Each row was made from one walk, in order. Every step used is in the known rows, and no mark comes twice. Write each row's walk.
Each row is shifted at random along 5 fixed directions that mean nothing.
Known rows:
sorive -> gatos -> serosa -> zosi -> kibo -> vodoli -> kazo: [ -86 -591  138 -105 -385 -323  -53 -263  206 -391 -103  316 -129  -48
  -79 -152  -99  261  -23  290 -123 -153 -165   98 -274  -77  182  -87
   44 -725 -212 -137  176 -254   14   75 -428  157  266 -185 -302 -141
  -69  -94 -392  -75  170   -3 -264 -209   68 -196  129   70  369]
vodoli -> kibo -> serosa -> gatos -> nopu -> fego -> fetor -> sorive: [  80  470  132  -90 -151 -198  201  -41    8   83 -270  -18  184  209
 -383  349  -48   50 -303 -223   90 -145  -34 -110  137   48 -257 -203
   55 -181 -202 -118  299  -54  193 -210  429  115  173   33  160    4
  146  -15  276    5    7  264  -42  486  232   46  -46  483   94]
fego -> fetor -> gatos -> kibo: [  36 -112   96   11 -115   85  164  -70  -16  118  117 -235  -95   -7
    2   -4  212   -6   74   -6 -148  -34   -2  -92  -20  -31   10   14
  201 -144  174 -157   82   36  110   61 -126 -107  -85   43  152 -172
   34   31 -210  140  118  148 -379 -112   68 -246 -105   23 -116]
kazo -> zosi -> kibo -> gatos -> nopu -> tobeb -> fetor -> sorive -> serosa: [  87 -137  292   14 -335 -205 -172  -76  116   45   41  351 -132  -85
 -199   76  -56  101 -214  300 -267   42 -443  139  167  -35  176 -284
  198   29  -54 -237  398 -222  -72  -49   74  129   75 -227  -89  246
  272 -286  171  181  265   91  -93  -37  -22 -258  245   89  179]
serosa -> gatos -> vodoli -> zosi -> kibo: [ -57 -252    5  -37 -157 -145   95 -117  -96 -188   57   30  149  -10
   45  -65  -48  153  -39  114   57  -69   83  -37 -250  113  -86  177
   72 -150  -49  200  288  -81  -24   14 -157 -130  121  -37   61 -126
  -61  107   88  -89  182   74   94  -58   15   40   55   15  182]
nopu -> tobeb -> fetor -> sorive -> fego: [ 273  232  -15   20  204  -54  -22  297 -301  183   41  154  -68  -99
  -34  -77  -22  -32  -58 -171  -38   47   67  -88  377  -98 -276  -76
  -24  486  180   39  115   23 -140 -221  418   94  196  194  166   95
  110 -184  387  106   82  161  168  131  -84   30   77  135   87]
sorive -> fetor -> gatos -> vodoli -> kazo -> tobeb -> nopu -> serosa -> kibo -> zosi: [-227  -96  201 -204 -272  -68   51  -17  224 -371 -115  275 -121 -392
 -299 -214   99  122 -153  260 -194 -104  -55  135 -119 -166  300 -123
  249 -537 -320  -99   28 -169  -66  170 -461  177  189 -355 -132  429
  266 -230 -290  388  168 -130 -313 -130   43  -88  316  294   33]
fego -> nopu -> serosa -> zosi -> kibo -> gatos -> vodoli -> kazo -> fetor -> sorive: [-256  465   46 -207 -289 -224  306 -147  -18 -199 -262   57  390  431
 -134  162 -299  241 -204 -230  231 -240 -258  -28 -220  224 -306   46
 -280 -144 -136  254   26 -100  170   72  167    3    9 -230    2   90
 -354  271  186 -128  -44  346  101  276   85  102    1 -115  166]
gatos -> serosa -> kibo -> zosi: [ -52 -279  154   33   21  209  -87   63   93  -63  124   35  -26 -128
   71  -39  225  -12   15    3  -86   47  283  172 -169 -175 -101    8
  183  -79   20 -132  -27  112  -80  -61 -306  148   46  -46  -37 -106
  157    3 -237  156  156 -137   76   78   53  -99   43   59   55]
serosa -> zosi -> kibo -> gatos: [  10 -230 -149  255  384  329 -185   70  -28  195  311 -283  125 -123
  467  -37  222 -245  251   -7  -85  266  277    6  -94  146  -52  325
  128  442  288  268 -234  260   64  -68 -148  -87 -346  158   48 -251
 -212  235   52 -169  129 -173  206 -103 -192   -6   -4 -322 -198]
nopu -> fego -> fetor -> sorive -> tobeb -> vodoli -> kibo -> gatos: [ 211  273 -152   66 -125   43   89  151 -121  111   73 -117  -95  -50
 -277   33  -32  -48  -13 -140    2  267  -71  -97  365  -69 -266 -180
   -3  147   58 -273  281   64  -72 -143  365   48  176  356  187  113
  151 -266  204  106  -30  259  -92   44   72  117 -102  137   68]
sorive -> fego -> serosa -> zosi -> kibo -> gatos -> vodoli -> kazo -> fetor: [-232 -122   25  -33 -223  -58   10   73   23 -215 -192  -29 -101  124
  375 -216    1  105  139  176  -26  -11    8  -23 -265   46  166  104
 -137  -92  122    0 -233 -113  201  149 -135   43 -137  -35 -309  -12
 -251   -6 -297 -311 -116  105  -36 -234  -31  -40   16  -28  -51]
vodoli -> kazo -> fetor -> sorive -> tobeb -> nopu -> serosa -> zosi: [   6  407  -55   50   79 -230  -51  171  -83   57  -96  -32  133 -109
 -207   77  -89    8  -68 -380   79   12  -15 -130  101  -99  -49  -31
 -213   20  -63  265 -267  117  -41  -36  103   70 -133 -128  149  113
 -119    4  -22   31 -180  -50   38  320   18  -11   26   36 -147]
fetor -> kazo -> tobeb -> vodoli -> kibo -> serosa -> zosi: [ -19  129    2  175  117  333 -216  298 -117  181  242 -287 -127 -283
  -61   52  250 -156  212 -159  229   79  458   -6  224 -341  -81  -14
 -175  106  -37 -126 -108  128 -115  113 -163  179  -74  179   52  -50
  310 -116 -349   57 -161  -67   28   74  -15 -109 -246   99  -75]
vodoli -> kazo -> zosi -> kibo -> serosa -> gatos -> nopu -> tobeb -> fetor -> sorive: [  84  218  144 -211 -113 -415  174   62  121  -86 -219  391  169  197
 -343  254 -100  256 -507  182   16 -371 -171  -19 -100  307   55 -196
  -99 -244 -292   97  231 -326  203   27   93  119  160 -243 -139  156
  -32  213  437    0   16  232   40  207   74  -85  162  134  120]
zosi -> kibo -> serosa -> gatos -> nopu: [-140  -28   67  -21  236  163 -129  104  255   65  146    0   86 -110
  158  200  270  -77 -187   54  -16 -101  185 -148 -104  154   29 -108
   65 -154   22  164   44  254   98  -71   84   -9    4   30   50 -148
  158  147  158  -41  -94 -129  290  153 -143    9  -61  124    6]
nopu -> fego -> fetor -> gatos -> vodoli -> kibo -> zosi: [  94  -85   13  174 -188  200   19  -75 -155  115  -79 -368   71   11
  209 -215 -114  -36  243  -56  -89  242  -11   97 -104 -110 -125  353
  216  301  242   -2 -150   45   99    5   73  -82 -159   20   80 -113
 -151  -47 -140  -57  160  128 -139 -132   74  -15 -206 -303  -83]
vodoli -> zosi -> kibo -> serosa: [  -4  150   32 -288 -209  -61  120   47  -31   62    2  -15   72  -59
 -270  204  196  369 -166 -300  107 -324  368  -52    2 -316 -108 -212
 -105 -452 -167 -158  511  -83   54    5 -197  244  159  -98   66  -73
  293  -82 -138   19   79  271    1  236  212    2    3  529  121]
sorive -> gatos -> nopu -> fego -> fetor -> vodoli -> kazo -> zosi -> kibo: [  67 -192   55 -218  -96 -463  116 -187  204 -255 -162  319   -6  -11
   72 -178 -110  -27  -88  389   -1   32 -276   39 -209  225  233 -136
  197 -275  -80  297  -51 -298  113   39  -32   32  259 -101 -184  100
 -454  117   10  -46   83   97  -41 -104  -97 -130  166  -87  -54]
fego -> serosa -> kibo -> gatos -> nopu -> tobeb -> vodoli: [ -71  341   56   90  216  518   29   68  -57  146  186 -156 -145  138
    9  123  171 -275   57 -124   48  178   42   57  292 -170 -290 -117
  116  349   19 -286   33  188 -202  -38  238 -163  -39  399   49 -233
  307  -50  180  200 -221 -308  117  -77  -69   64   56   95 -122]
serosa -> zosi -> kibo -> gatos -> nopu -> tobeb -> fetor -> sorive -> fego: [ 196  201   54  363  164  111 -115  206 -211  230   50 -269   11   32
  232   34  -31 -264   11 -137 -100  265   54   32  200  -17  -18  167
   99  720  375  120  -68  -17  241 -186  404  -94  -80   24  -19 -133
 -117   53  458  -85   31  241  -14 -120  -38    3  132 -217 -127]
zosi -> kibo -> gatos -> vodoli -> kazo -> tobeb: [ -84 -184 -191  -24  111 -163  135 -138   32  -60 -235   64   95  408
  156  -16 -316  147  -10  400  164 -294  -27   47 -404  447   34  217
 -273 -202   76  225   13  -88  -84   70 -210 -365  -64 -231   48  -92
 -281  295  110 -305  181  191   38 -145   66  156  140 -387   -7]
tobeb -> vodoli -> kazo -> zosi -> kibo -> gatos -> nopu: [-119 -147  -11 -159  136   37  145  167  272 -114  154  125   47 -118
  154    3  245  -25  -24  345  -84  -14   90  -85 -199  239  112 -119
  -53 -238  -51  285 -131  192  -49  231 -303  -81  159 -101 -146   -5
 -249  210  124   34  -98  102  165  -85  -68   16   85 -179 -194]
vodoli -> zosi -> kibo -> serosa -> gatos: [  71  305  -44 -217  150    7   90  -70 -100  138  166   -1  326  100
   72  221   60   87 -153 -387  237 -236  235   63  122   70 -427  158
  115  197 -121   55  385 -117  -38 -142  168  116 -144  279  168 -122
   72  194  291 -237  162  -42  263  262  154  230  -52  298   68]
zosi -> kibo -> vodoli -> kazo -> tobeb -> fetor -> sorive -> serosa -> gatos -> nopu -> fego: [   6  -47  -72 -109  168 -296  -32  -42   86 -117 -210  464   81  259
  -84  -14 -312    0 -281  135   39 -133 -219 -129   93  384  156 -124
  -96    5  -16  136  135 -147  114 -125  247  -24  139  -75   47  268
 -128   86  330 -202  -11   -3  225  152 -193  121  -21  -75  147]
nopu -> fego -> serosa -> zosi: [  -9 -247 -114  234  200  -55 -129 -142 -307   51 -223 -226   14  262
  231  -82 -125  -40  254 -134   44  141  119  121 -154  -37  106  396
 -140  265  176  242 -310   49 -233 -245   -8 -112 -306  -52    2 -245
 -310  -20 -173 -280   42 -286   48   73  -95 -159  -12 -238 -243]
kazo -> tobeb -> vodoli -> kibo -> gatos: [  57  213 -273  -28  160  407  356  157 -161  143  -86 -286   89   63
 -330  182  180  -65   20 -222  174 -104  476 -124   85   65 -168 -166
 -139 -346  -75 -133  246  120  -18   48 -233 -136  175  -37  247 -113
   77   29  185  157  -78  523  -37  254  308  299   -5  357  -51]
tobeb -> fetor -> sorive -> gatos: [ 196 -204   62   54  169 -185   15   59 -184  115   54   64   66    5
   77 -125   -4  -49  -66   30 -105   45  -95 -110  126  161 -172  212
  199  168  145  257  -50   16 -128 -146   39   42    9  137  162   57
 -199   39  399   53  240   67   10   93  -71  -79  125  -42  115]
vodoli -> kibo -> gatos -> serosa: [ -89 -252  -84   58   77  217 -133  -27  185  175  102 -129    5  -49
  218   81  101  -72  129   43 -108   58  200   32 -219  109 -166   11
   56 -148  115 -115 -187  260  -15  -23 -154  -55  -85   86   64 -161
   61   55  -77   76  123  -55   99   71  126  103  -64   -5    6]
nopu -> tobeb -> vodoli -> kazo -> fetor -> sorive -> serosa -> zosi -> kibo -> gatos: [-191   57 -127 -153  -91  -47   29  262   62 -102  -51  322   88  159
  -86  -74  145  116 -169  169  -14   28  -61 -183  -75  275   84 -155
 -271 -216  -38   78    3    2   83  150 -208   81   34   85  -97  192
  -91  207   32  -80  -91   37  337  159 -216 -103  -12 -154  128]
fetor -> gatos -> serosa -> zosi -> kibo -> vodoli -> kazo -> tobeb -> nopu -> fego: [-101  168 -308   13  328  281  -39 -112   72   66   14  -31  162  -79
  158    9 -187 -187   43 -344  224  -44  170   78  -66   81  -23  148
 -138  258   52  207 -235   61  168   77  171  -77  -74  -10    5   15
 -240  175   89 -122  -97 -155   99  -49  -27  274 -163 -251 -289]
serosa -> gatos -> vodoli -> kazo -> tobeb: [  63  216 -241   25  258  305  121  112 -178   55   46  -44  -23 -311
  -75   29  103 -107  131 -125   20 -216  233 -234   92   69 -234 -227
   20  -59 -275   10   49  224    0  209 -155 -149  165   64  218  -62
  294  -44   24  218  -88  167   -5    8   98  219  -84  326  -70]
sorive -> fetor -> vodoli -> kibo -> gatos -> nopu -> fego -> tobeb: [ 173  154 -172   84   -8  -83  142 -225   11   83 -190 -163   36  144
  -10  134 -121 -168   53   49   14  238 -153  113   54  140   73  -60
   20   41  -24   16   11  -85  -34 -270  327 -125   75    0  160   51
 -109  -45  200   73    8  172  -47   79  210  187   22   64   49]
nopu -> tobeb -> fetor -> gatos -> vodoli: [ -58  260 -110 -157  -80   11  520    4 -227 -167 -163  246  168  224
 -214   31  -86  316 -438  -33   78 -245   17  -58 -118  214 -105  -79
 -125 -277  -74  233  329 -133  -85  -26  103 -190  367  -32  303   84
   -4   12  518  215  145  278  121  117  143  104  136   57  126]
kazo -> fetor -> sorive -> gatos -> kibo -> zosi: [ 125  203  129 -173  -67   52  193   65  -46   30   79  231  195 -140
  -95  -73  352  -31 -163  109   72  -36 -102  -17  116   31 -252 -118
  353    0   -2   67  192 -124   35   13  -47  208  173  104   79  230
  -86   83  256   84  197  320  164  341  -30  -34  -53  258  210]
kazo -> vodoli -> zosi -> kibo: [ 134  -62  -44   -1   63  118  -79    3 -222  235  242 -345   24 -105
   54  -38  157   -2  370 -230   80   88  294 -107   89 -289 -154  104
  -59  226  224  -81  116   96  -34  118 -197  -19  -98   -9  207 -205
   -8   46 -225   57   53  160   64  -57   24   64 -198  -10  -42]
zosi -> kibo -> vodoli -> kazo -> tobeb: [ 164 -291 -116   37  331   72 -267  -29   35  203  191   84  -83  -64
  199 -152 -145  -84  350  185   92  -40   35  -84   79   45 -105  124
 -123  271  199  -38  -92  130  -89   44  -85  -68 -205   60  -10 -129
  -23  108 -220 -189    6 -197  125 -197 -274   47 -119 -302   50]
fego -> serosa -> zosi -> kibo -> vodoli -> kazo: [ -96  -90 -107 -103  234  -28  -68  -24  -18  -21   41  144  115  280
  238 -114 -123   54  163  -83  192  -70  158  -38  -56   43 -230  258
 -222  171  128  196 -172   14   32  -29  -98   69 -274  128  -95 -274
 -377  300 -144 -387 -140 -334  288  -32 -228  -42  -22 -190    2]
vodoli -> zosi -> kibo -> serosa -> gatos -> nopu -> fego -> tobeb -> fetor -> kazo: [ 244  -13  120  282   43 -232 -361 -176 -100  223  214 -383 -158   -8
  397  151 -232 -133  156 -145  -63  203 -234  217  178 -113  233  287
  130  717  115  -26 -239 -147    0  -96  489   30 -402  236  -74  -33
  157  -93  -60 -243  -24 -260 -245 -294 -115  -40 -360 -306 -132]
fetor -> sorive -> gatos -> serosa -> zosi -> kibo -> vodoli -> kazo -> tobeb: [ -74 -277 -166  -21  -61 -105 -155  -58   39 -120  -76  275  -14    3
 -128  -84  -66   13  -49  121  144 -204  -29  -64 -187  187    7  -45
  -96 -321  -62   78   48  -80  238   77 -291  152  182 -145 -189   61
 -122  223   21  -80   -4  126   60  -36  -76  -11   19  -22  332]
nopu -> fego -> tobeb -> fetor -> kazo -> zosi: [ 108 -307 -181   36  119 -203  -37  155  -98 -186   66  142 -241 -368
   -2  -77  212   63   19  209 -194  167   53  -19 -109   65  564 -276
 -134 -124  -94  320 -299   48  -54   41 -186  233  216 -107  -75  381
  -23 -231 -118  224  -91   37  -35  -52 -318 -185 -177   -6  -82]
sorive -> serosa -> zosi -> kibo -> gatos: [-100 -486   59  127 -115  -80 -172 -148   42  -84  -74  -64  -20  130
  131  -27   11   88   57  124 -200   51  -10  147 -162   12  262  136
   48 -234   51  -33  197  -73 -116 -140 -353  -30 -199 -211   -3 -201
  -60  -76 -274 -242  306  -68 -115  -37   72 -222  172  -91   55]
kibo -> gatos -> nopu -> tobeb -> vodoli -> kazo: [  48   35   -8  -29  -54  -36  175   -7   56  -59  -56   58 -128   36
 -169   94   25  127  -17  315 -203  -85 -178   -5   12  -28   79 -230
 -102 -337 -215  -99   75  143 -310   97 -100 -288  283  -55  -16 -160
  248 -137   29  145   -6   36 -132  -84  138  -14  175  -49  -23]
kazo -> fetor -> sorive -> fego -> serosa -> gatos -> nopu -> tobeb -> vodoli -> kibo: [ -69  468  137 -308  -44  -54   22  230   68 -121   69  616 -102 -156
 -234   34  176 -144 -304  162  202   50 -162 -215  368  120 -348 -413
  100  104 -101 -164  235  -51 -154 -107  540  222  411  394  -64  302
  237 -143  511  151 -198 -137  514  428 -247  143    7  565  302]
zosi -> kibo -> gatos -> vodoli -> kazo -> fetor -> sorive -> tobeb -> nopu: [-195  605 -194 -349 -117 -113  458  299  229 -248 -172  380  221  -54
 -393  147   46  294 -571   36  180 -310   30 -358 -143  231  -87 -535
 -357 -686 -221  293  305   35  317  215   38   16  512 -152  177  348
  -53  114  473  141 -198  529  203  275   75  271  133  351   89]
gatos -> nopu -> serosa -> kibo: [-144 -227  279  123   19   86 -146   20   64  -25  -84 -277 -221  -48
 -113   78  150  -80   95  -72 -203   74  149  -83 -116 -298  208 -189
   65 -368   15 -107  -99  266  -53  -61 -245  -57   67 -245   64 -275
  202 -105 -422  296  -71 -101 -126   71   -8 -221   41   96  -47]
serosa -> zosi -> kibo -> gatos -> nopu -> fego -> fetor -> vodoli -> kazo: [  51  193  -90   26   87  -44   99 -124  113   15  113  -51  120   36
  293   12  -84 -162   73   22  -27  225  -43   81   23   95  -63   73
  142  384   73  162 -157  -17  199  -36  235  -84  -86  220  -20 -114
 -256  187   -2 -164   58  -73   64 -127   -4    8   85 -238 -284]
zosi -> kibo -> gatos -> vodoli -> kazo -> tobeb -> fetor: [ 113  181  -26  -72  154  -67  268  -87  -37   98   71  154  103  198
  185   19 -350   75  -57   91  157 -194    4   99   79  267 -310  156
   -9  325   73  -17  121 -249 -135   77  133 -202 -134  120  154   54
 -106   79  290 -127  259  193  -57 -181  115  263  137 -136 -114]
vodoli -> kibo -> serosa -> gatos -> nopu -> fego: [ 133   23  273    5 -129 -186  -80 -292  138   12 -175    5  -47  -43
 -155  239 -132   46  -85  109  -61  -47 -188  169  120 -166  -47 -104
  193 -111 -275 -332  309 -142 -304 -245  322   -9  111    0   71 -126
  287 -370  -50  -43  265 -139 -136  251  241   16  -14  306   91]

Write each row's walk:
[ -97 -270  -63  457 -341   45 -227  110  -55   -8 -258 -452 -215  103
  -90  -43   69 -114  126  205  -91  449 -147 -121 -200  -43  541   79
 -212 -124  241  -95 -346  149  176  -50  -20 -115 -111 -179 -220   34
 -108 -151 -153  -40 -350   71 -149  -36  -82 -200 -162 -276  -56]	kazo -> fetor -> sorive -> tobeb -> vodoli -> kibo -> gatos -> nopu -> fego -> serosa -> zosi
[-160 -111   56   16  -66  347 -187 -105   -7  -11  239 -264  -61 -158
   29  -32  263  -95  139 -231 -147  162   -7  -28   44 -318   42   30
  266   54    1  -91   12  315  102  -22 -113   58   17  110   33  -81
  237    0 -177  227  -83 -350  123  -88  -35    6 -133  -13  134]	fetor -> gatos -> nopu -> serosa -> kibo -> vodoli -> zosi
[  59   26  -28   73   -2   20 -337  131  -68   89  -93  -99 -209 -185
 -188 -123 -160 -115  278 -225   94  -71   75  -64  322 -461  -33   19
 -197  249   53 -190   10    0  173   38   81  220  -77 -196 -238  -61
   22 -192 -267 -197 -285   34 -228 -149  -71  -80   71  232   -1]	fetor -> sorive -> fego -> serosa -> zosi -> kibo -> vodoli -> kazo -> tobeb -> nopu
[ 189 -212  393   47 -278 -376 -230  -38  -22 -153 -146  306 -347  139
 -150 -213 -263   38   81  351 -129   74 -487  196  248 -311   68   -3
   46  380  -32 -396   33 -340  -98 -112  228  188   62  -54 -406  114
   25 -292 -108  -17  -54 -244 -230 -302  -98 -293  218  -42  243]	gatos -> nopu -> tobeb -> fetor -> sorive -> fego -> serosa -> kibo -> vodoli -> kazo -> zosi
[  31  -32 -189   82   85  -67  -39 -191 -101  -74 -249   19  -26   -9
 -244  -56 -222   34  197  -88  107  -40   35  151   91 -278  179   75
 -206    1 -181  -15 -125  -59 -182  -63  -19  -40  -71 -206 -123    8
  -46 -292 -275 -165 -140 -263 -210  -13  -41   -5  122  140 -177]	kibo -> vodoli -> kazo -> tobeb -> nopu -> fego -> serosa -> zosi
[ -86 -226  199  -97 -174  246   89   86  112  -88  111  -81  -56  -36
  196 -168  195   15   80   24 -132   34  -10   43 -166  -32   -8  179
  120  -85   -2 -257 -288   73   10  283 -359  126 -106   98 -180   16
   -4  157 -366  138   17  -84  -90  -85  155  -94 -225 -268  -60]	tobeb -> vodoli -> kazo -> fetor -> gatos -> serosa -> kibo -> zosi
[ 239  250  144  200  -23  154  317 -187 -155   86  -98 -291   86  413
 -138  172 -213  -86 -109  -99   -3  118 -126  242  186 -107 -133   76
  147  287   -4 -244  254 -228   -1 -194  314 -289    8   86  209 -259
   59   26  258  143  143  148 -187  -61  392   27  263  -76   -4]	serosa -> kibo -> gatos -> nopu -> tobeb -> fetor -> vodoli
[ -57  -37 -120 -301 -102 -260  186  118  141 -135 -128  124  -14  191
 -272  161   31  311 -165   31  184 -333  116   38 -158  107  100 -152
 -481 -491 -251   39  168 -119 -216  105 -187  148   87 -210 -136   25
 -160   79  -95 -128 -277  272   -1   48   60  -34  -85   43  107]	fego -> tobeb -> vodoli -> kazo -> zosi -> kibo -> serosa
[ -45 -230  -98  169  116  -88 -377  148   66  177  -15   71 -145 -302
 -152 -128   65 -175   87   43 -132  199   15 -135  127  -70  281 -127
  -14   40  176   85 -192  293  -82 -116   71   30  -59 -138   88  338
  215 -316 -163  127  -62 -203  -53  102 -381 -210   48   95 -144]	kazo -> tobeb -> nopu -> fego -> fetor -> sorive -> serosa
[ -92  -66  210 -302 -255 -331  165 -256  155 -176   -5  410   28   30
  120   65 -102  252 -188   80   41 -277 -187   31 -252  219  -30   38
   31 -297 -133  -88   81 -312    7  148 -204  169  -32  -76  -97   51
 -129  174 -156  -44  359  -60  -78  133  191  -94  -14  -26    1]	vodoli -> kazo -> fetor -> gatos -> serosa -> zosi -> kibo
[ -77  213  123 -246 -214  157   91 -125   67    2   14   42  -55 -152
  -83   66  112  154   50 -184 -189 -160 -324 -223  143 -194   32 -335
   45 -360 -206 -188  -12  284   79  198    5  142  108  -32   40   71
  299 -137 -307  249 -157   11   19  118  126   22 -239  203  113]	kibo -> vodoli -> kazo -> fetor -> gatos -> nopu -> serosa
[-179  228 -264 -107  469   80  -52   39  196   45  106   81  184 -159
   67  114   28 -156  -46 -143  100  -68  308   91  -50  200  -13   25
    0   72  -39  313 -244   89  -27   25 -122  -36 -215  -46   35   58
 -165  204  119  -99   13 -216  196  120 -138  240  216   33 -335]	vodoli -> kazo -> tobeb -> nopu -> serosa -> zosi -> kibo -> gatos
[  11 -532 -124   -9 -195  -84   92 -185   18 -125  220  155   -1  -39
  -85 -177  159  163  -91  424  -11   -6  -34  124 -138  140  362  234
  146  -71  170  -44  187 -223  -17  -39 -260 -110   36  -36  -39  300
  -27  -13   66    9  224  -69 -105 -217 -121  -64   23 -167  201]	kazo -> tobeb -> fetor -> gatos -> kibo -> vodoli -> zosi
[  45  -44  -19 -103  -50   50  150  -17   79 -236  148  265  -60  -31
  -28  -73  -17   84 -207 -105  -13  -67  -81  128   19   74  -42  -95
   83  -20 -148 -191  112 -220   72   32  -53  171  123  160  -20  193
  -45  -11  109  197    6 -119  -99 -209  187   95  -47  -28  106]	sorive -> tobeb -> fetor -> gatos -> serosa -> kibo -> vodoli -> kazo -> zosi
[  13  309  177 -224  100   77  111 -134   19  -28 -155  121  -44  100
  206  -19   60  -52  -32  -42  -27  -42 -189   62   14  -34  -12   22
  275  238  -90 -130 -213 -111   63   66   14  129 -137   93  -94   73
  -72   96  -42  -21   92 -299   32  185   39   45 -113   19 -272]	vodoli -> kazo -> fetor -> gatos -> nopu -> fego -> serosa -> kibo -> zosi
[-220  -10 -246   84  215  282 -112  246  236    1   25 -114   39 -399
  -75   23  244  -60  -30  100  -42 -177  308 -154 -152   31  142 -127
 -134 -311 -226  177 -268  387   43  210 -148 -152   54  -86   24  106
  301  -90  -67  124 -321 -127   42  -57  -99  104   -7  200 -118]	kibo -> serosa -> gatos -> vodoli -> kazo -> tobeb -> nopu
[-113 -119  208  -46 -568   -9  -25  159  139 -277 -155   27 -536 -308
 -225  -69  286  149   60  301 -328   55  -92 -116    8 -397  590 -537
  -47 -630 -162 -568   78 -120  203  293 -289  151  300 -223 -538    6
  411 -470 -557  175 -299  233 -457 -280  -20 -278   94  434    6]	sorive -> fego -> serosa -> zosi -> kibo -> gatos -> nopu -> tobeb -> vodoli -> kazo -> fetor
[  27   -8  137  102   48  -62 -123  -18  112  -60  -73 -154  -28   93
  -73 -107 -213  -35  154 -152   26  167 -159   24   91 -246   94   45
 -127  -41   43 -137 -252   39 -102  -62  119  -60 -236   14   29  -49
  -56 -122 -414  -37 -259 -327 -140  -81  -73   10  -62 -169   21]	sorive -> tobeb -> nopu -> serosa -> kibo -> vodoli -> kazo -> fetor
[-216 -121 -211 -188 -274   94  155   62   71 -135   97  137   17   39
 -163   70  179  257 -208   55   27  -74  225   41 -296   78   73 -213
 -167 -538  -34  -70  260   20   21  109 -240  -40  335   17 -129   26
  216   60   87  147  -37  198  186  -46   34  103   45   86  168]	nopu -> tobeb -> vodoli -> zosi -> kibo -> gatos -> serosa
[ -63 -236   74  120 -330  146 -142   -4   25 -194  212 -188 -294 -305
 -227  -69  233   74 -108 -149 -302  231  -45  -36   87 -397  438 -190
  271 -239    8 -303  180   67  198  -60 -143  105  178   -9  -13  119
  413 -326 -177  393 -137 -182 -236 -279   -4  -65  -33  132  212]	sorive -> tobeb -> fetor -> gatos -> nopu -> serosa -> kibo -> vodoli -> zosi
[-305  -48  -86   12  134 -149 -163   86  -30 -222  216  204  150 -373
  177 -204  127 -134  -10  164   86  106   91   -2 -158  226  236  125
  104  -91  -61  641 -405  110  -82   49 -121   15   10   33   23  501
  120   51   65  150  -50 -402  260  -55 -350   51   99   77  -32]	sorive -> fetor -> kazo -> tobeb -> nopu -> serosa -> gatos -> vodoli -> zosi
